Below is a small trained network, with its code and all its weights. Each question gives an input and a class and asks what happens when units are switched off, that is, made to give their printed mean instead of their output.

import numpy as np


def w(rows, s, z=0):
    codes = np.array(rows[::2]) - 128.0
    scale = np.full(codes.shape[1], s)
    scale[-1] = z or s
    return codes * scale


def f(y):
    return y / 2 * (1 + np.tanh(0.7978845608 * (y + 0.044715 * y**3)))


def log_softmax(a):
    a = a - a.max(-1, keepdims=True)
    return a - np.log(np.exp(a).sum(-1, keepdims=True))


def net(x, mask):
    res = np.array(x, float).reshape(1, 7) / 4 @ E
    y = f(res @ A[0][:, :-1].T + A[0][:, -1])
    res = res + np.where(mask, y, B[0][:, -1]) @ B[0][:, :-1]
    return log_softmax(res[-1] @ U[:, :-1].T + U[:, -1])


A, B = {}, {}
E = w([
[98,144,217,31,109],'x0',
[126,127,125,128,129],'x1',
[131,135,132,130,124],'x2',
[114,120,109,119,130],'x3',
[161,229,107,91,249],'x4',
[21,168,197,176,144],'x5',
[128,128,130,128,128],'x6',
],0.013)
A[0] = w([
[175,119,52,247,169,253],'neuron 1',
[203,18,101,85,18,184],'neuron 2',
[205,135,118,104,163,113],'neuron 3',
[44,98,171,193,119,132],'neuron 4',
[96,62,229,94,113,126],'neuron 5',
[176,104,82,155,165,205],'neuron 6',
[211,118,101,131,189,123],'neuron 7',
[43,190,134,172,211,102],'neuron 8',
[112,129,176,221,83,167],'neuron 9',
[29,149,149,82,145,153],'neuron 10',
[81,100,155,146,103,102],'neuron 11',
[160,12,168,223,96,156],'neuron 12',
[173,103,156,37,126,155],'neuron 13',
[201,127,137,53,189,122],'neuron 14',
],0.012,0.0066)
B[0] = w([
[121,163,67,203,61,226],'neuron 1',
[185,166,233,177,181,249],'neuron 2',
[59,198,70,119,140,176],'neuron 3',
[114,95,84,116,71,202],'neuron 4',
[104,209,120,107,20,211],'neuron 5',
[130,192,143,204,104,183],'neuron 6',
[107,193,129,123,113,185],'neuron 7',
[248,64,190,179,137,191],'neuron 8',
[113,93,98,142,85,195],'neuron 9',
[141,165,165,108,86,195],'neuron 10',
[79,138,79,122,105,172],'neuron 11',
[165,83,129,126,122,223],'neuron 12',
[122,129,147,55,199,192],'neuron 13',
[63,173,129,79,140,202],'neuron 14',
],0.011,0.018)
U = w([
[249,129,127,254,174,252],'0',
[70,215,64,151,62,56],'1',
[219,134,243,61,148,221],'2',
[65,163,92,23,220,43],'3',
[116,36,17,196,89,62],'4',
],0.0096,0.0026)

Each question gives the input, the list of numbers given to net, and the class t.
The units are the neurons (one row each of A and B). Each row of codes is followed by its name. A weight is (code - 128) times the scale printed after its matrix; where a second scale follows, it is the last column's (A, B and U).
mask holds one flag per neuron, in row order. A switched-off neuron (its flag False) gives its mean, the last column of its row in B, instead of its output. The means were averaged over made-up inputs and are rounded, as every weight is.
A unit's drop is (log p(t) with every unit on - log p(t) with that unit switched off) / (log p(t) with every unit on - log p(t) with every unit switched off).
The circuit of an input: a set's keep is (log p(t) with only the set's units on - log p(t) with every unit switched off) / (log p(t) with every unit on - log p(t) with every unit switched off). Starting from the 12 units with the biggest drops (on a tie, the unit counted first), units are removed one at a time, each time the one whose removal leaves the highest keep (on an exact tie, the one counted first), for as long as the keep stays at least 0.8.
units of the circuit, in order: the units of the circuit, biggest drop first
k most important neurons: the k neurons with the biggest drops, biggest first
drop when u is switched off: that unit's drop, to one decimal
input [-6,-6,-2,5,3,6,7], class 0: units of the circuit, in order : [neuron 8]
input [1,-8,4,-4,3,3,-4], class 2: 2 most important neurons : [neuron 1; neuron 6]
input [-1,1,8,3,8,-6,-7], class 1: 2 most important neurons : [neuron 6; neuron 1]
input [0,-3,-4,-1,8,-6,-3], class 1: 3 most important neurons : [neuron 6; neuron 1; neuron 7]
input [-6,-4,-4,-5,2,-1,5], class 1: 3 most important neurons : [neuron 2; neuron 1; neuron 8]
input [1,1,5,5,2,5,0], class 2: 3 most important neurons : [neuron 1; neuron 10; neuron 6]
input [7,7,-2,5,2,5,-6], class 2: 2 most important neurons : [neuron 8; neuron 1]
input [-2,-3,4,-7,-4,1,-7], class 4: 2 most important neurons : [neuron 8; neuron 9]
input [-1,1,-8,-1,6,-8,-6], class 1: 2 most important neurons : [neuron 6; neuron 1]
input [6,0,0,0,4,0,1], class 3: 2 most important neurons : [neuron 2; neuron 14]
input [3,-3,-4,8,1,2,2], class 2: 2 most important neurons : [neuron 1; neuron 3]
input [2,-8,8,3,4,-1,-4], class 3: drop when neuron 2 is switched off : 0.1
input [1,0,-5,-3,7,-6,6], class 3: drop when neuron 13 is switched off : 0.3
input [-3,-7,-7,-6,-7,-1,8], class 0: units of the circuit, in order : [neuron 2]
input [7,2,8,-4,3,0,5], class 3: drop when neuron 14 is switched off : 0.2
input [-1,-2,-3,1,-2,1,7], class 4: 2 most important neurons : [neuron 2; neuron 8]
